-.27	-.12	.58	.29	.75
.19	-.05	-.28	.34	.36
|
-.27	-.05

.13	-.68	-.39
.34	.33	.12
.07	-.67	-.50
.35	.10	-.15
-.28	-.20	.10
|
.13	.33	-.50

.66	.20
.29	.28
.62	-.53
-.81	.41
-.20	-.39
|
.66	.28

.30	-.48
-.51	-.32
-.42	-.19
-.29	.22
.57	-.38
|
.30	-.32

.34	-.69	.05
-.39	-.55	-.14
.00	-.01	.05
-.55	.64	-.01
.65	-.62	.15
|
.34	-.55	.05

-.59	-.44	-.09	-.48
.11	.06	-.07	-.08
-.62	-.35	-.13	-.42
-.38	-.18	.05	.00
|
-.59	.06	-.13	.00
---
.03	-.05	.01	.06
.03	.07	.01	-.05
.06	-.61	.32	.71
.07	-.57	.22	.64
.02	.29	-.10	-.29
|
.03	-.05
.03	.07
.06	-.61

-.24	.06	.09	-.16	.17
-.68	.33	.46	-.38	.22
-.20	.03	.05	-.14	.15
-.32	.12	.15	-.22	.17
|
-.24	.06
-.68	.33
-.20	.03

.42	-.51	-.36	.06
.31	.77	-.11	-.41
-.51	-.19	.60	-.39
-.32	.64	.68	.28
|
.42	-.51
.31	.77
-.51	-.19

.34	.03	.04
-.20	-.17	-.71
.15	-.08	.13
-.15	-.12	.04
-.19	-.36	.06
|
.34	.03
-.20	-.17
.15	-.08

.73	-.08	.78
-.17	.01	-.41
-.39	-.15	-.49
|
.73	-.08
-.17	.01
-.39	-.15

.45	.51
.32	.34
.15	.41
.24	.74
.69	.28
|
.45	.51
.32	.34
.15	.41

.11	.63	-.41	-.08
.21	.22	.02	.09
-.69	-.20	-.51	-.40
-.50	-.04	-.47	-.31
.17	-.39	.39	.25
|
.11	.63
.21	.22
-.69	-.20

-.04	-.22
.06	-.32
.76	-.27
.09	.23
|
-.04	-.22
.06	-.32
.76	-.27
---
.50	.53	-.18	.47	-.21	.50	.53	-.23	.57	-.20	-.22	-.11	.41	.63
-.18	-.11	.29	.43	.31	-.11	-.24	.31	-.13	.30	.30	.48	-.39	.47
-.47	-.49	.24	-.37	.23	-.40	-.42	.26	-.48	.27	.24	.38	-.30	-.67
.24	.33	.23	-.19	.25	.40	.32	.28	.34	.25	.26	-.09	.02	.22
.42	.45	-.20	.49	-.21	.43	.45	-.19	.46	-.20	-.14	.06	.35	.61
-.39	-.46	-.27	.30	-.23	-.59	-.51	-.25	-.51	-.29	-.24	.23	-.36	-.09
|
.50	.53	-.18	.47	-.21	.50	.53	-.23	.57	-.20	-.22	-.11	.41	.63
.42	.45	-.20	.49	-.21	.43	.45	-.19	.46	-.20	-.14	.06	.35	.61
.24	.33	.23	-.19	.25	.40	.32	.28	.34	.25	.26	-.09	.02	.22
-.18	-.11	.29	.43	.31	-.11	-.24	.31	-.13	.30	.30	.48	-.39	.47
-.39	-.46	-.27	.30	-.23	-.59	-.51	-.25	-.51	-.29	-.24	.23	-.36	-.09
-.47	-.49	.24	-.37	.23	-.40	-.42	.26	-.48	.27	.24	.38	-.30	-.67

-.73	-.54	-.68	-.29	.32	-.25	-.79	-.69	-.25	-.68	-.28	-.27	.24
-.08	-.07	-.14	.22	-.63	.19	.03	.09	.21	-.09	.20	.22	.17
-.52	-.43	-.53	.22	-.55	.21	-.47	-.39	.22	-.49	.23	.24	.33
-.46	-.52	-.42	.32	.12	.30	-.46	-.55	.30	-.51	.35	.35	.57
.41	.45	.42	-.33	-.25	-.32	.43	.46	-.27	.44	-.33	-.33	-.62
-.01	-.17	-.06	.27	-.33	.31	.03	-.17	.27	-.09	.28	.21	-.44
|
.41	.45	.42	-.33	-.25	-.32	.43	.46	-.27	.44	-.33	-.33	-.62
-.08	-.07	-.14	.22	-.63	.19	.03	.09	.21	-.09	.20	.22	.17
-.01	-.17	-.06	.27	-.33	.31	.03	-.17	.27	-.09	.28	.21	-.44
-.52	-.43	-.53	.22	-.55	.21	-.47	-.39	.22	-.49	.23	.24	.33
-.46	-.52	-.42	.32	.12	.30	-.46	-.55	.30	-.51	.35	.35	.57
-.73	-.54	-.68	-.29	.32	-.25	-.79	-.69	-.25	-.68	-.28	-.27	.24

-.30	.57	.39	.52	-.65	-.26
-.33	.61	.42	.52	-.62	-.32
-.32	.58	.40	.52	-.63	-.29
-.39	.65	.46	.55	-.65	-.29
|
-.39	.65	.46	.55	-.65	-.29
-.33	.61	.42	.52	-.62	-.32
-.32	.58	.40	.52	-.63	-.29
-.30	.57	.39	.52	-.65	-.26

-.10	-.22	-.58	-.12	.25	.09	.13	.52	.30	-.25	-.14	.00	.25	.03
.69	-.43	.39	.23	.43	.43	-.21	.06	-.06	-.25	.43	.63	-.11	.34
-.04	-.16	.67	.00	-.52	-.67	.33	.08	-.16	-.02	-.35	-.56	.14	-.15
|
-.04	-.16	.67	.00	-.52	-.67	.33	.08	-.16	-.02	-.35	-.56	.14	-.15
-.10	-.22	-.58	-.12	.25	.09	.13	.52	.30	-.25	-.14	.00	.25	.03
.69	-.43	.39	.23	.43	.43	-.21	.06	-.06	-.25	.43	.63	-.11	.34

-.33	-.20	-.54	.05	-.16	.42	-.11	.27	-.02
.33	-.51	.47	-.21	-.04	.24	.03	.01	-.21
-.11	.07	-.08	.14	.18	.01	-.23	.71	.32
.52	.05	-.10	.11	.31	-.47	.26	.11	.22
-.53	-.14	.12	.17	.08	.28	-.44	.22	-.26
-.14	-.31	.13	-.34	-.42	.00	-.14	-.54	.01
-.23	.40	-.20	-.11	-.33	-.40	-.31	-.18	-.29
-.08	-.10	.51	.05	.22	.31	-.11	.46	.31
.14	.08	-.12	-.18	-.25	.04	.42	-.64	.10
|
-.23	.40	-.20	-.11	-.33	-.40	-.31	-.18	-.29
.14	.08	-.12	-.18	-.25	.04	.42	-.64	.10
-.11	.07	-.08	.14	.18	.01	-.23	.71	.32
.52	.05	-.10	.11	.31	-.47	.26	.11	.22
-.08	-.10	.51	.05	.22	.31	-.11	.46	.31
-.53	-.14	.12	.17	.08	.28	-.44	.22	-.26
-.33	-.20	-.54	.05	-.16	.42	-.11	.27	-.02
-.14	-.31	.13	-.34	-.42	.00	-.14	-.54	.01
.33	-.51	.47	-.21	-.04	.24	.03	.01	-.21

-.46	-.15
.42	.70
-.17	-.47
-.19	-.36
|
.42	.70
-.46	-.15
-.19	-.36
-.17	-.47

.05	-.09	-.33	.37	.07	.15	-.15	-.20	.18	-.30	.23
-.08	-.13	-.26	.22	.05	-.12	-.19	-.28	.17	-.21	.17
.25	.03	-.37	.37	-.06	.41	-.07	-.09	.32	-.23	.13
.27	.33	-.42	.74	-.03	.40	.05	.12	.25	-.08	-.10
.14	-.03	-.23	.36	.03	.22	-.13	-.17	.22	-.21	.15
.03	-.17	-.13	.04	.04	-.12	.00	-.15	-.03	-.11	.19
|
.27	.33	-.42	.74	-.03	.40	.05	.12	.25	-.08	-.10
.25	.03	-.37	.37	-.06	.41	-.07	-.09	.32	-.23	.13
.14	-.03	-.23	.36	.03	.22	-.13	-.17	.22	-.21	.15
.05	-.09	-.33	.37	.07	.15	-.15	-.20	.18	-.30	.23
-.08	-.13	-.26	.22	.05	-.12	-.19	-.28	.17	-.21	.17
.03	-.17	-.13	.04	.04	-.12	.00	-.15	-.03	-.11	.19

-.06	.01	-.14	-.34	-.07	-.26	-.21	-.42
.05	-.15	-.26	-.08	-.27	-.49	-.22	.13
.00	.28	.33	.09	.33	.39	.18	-.15
-.02	-.28	-.32	-.09	-.32	-.35	-.16	.13
-.22	.09	.01	-.39	.07	-.04	-.17	-.72
|
.00	.28	.33	.09	.33	.39	.18	-.15
-.22	.09	.01	-.39	.07	-.04	-.17	-.72
-.06	.01	-.14	-.34	-.07	-.26	-.21	-.42
.05	-.15	-.26	-.08	-.27	-.49	-.22	.13
-.02	-.28	-.32	-.09	-.32	-.35	-.16	.13
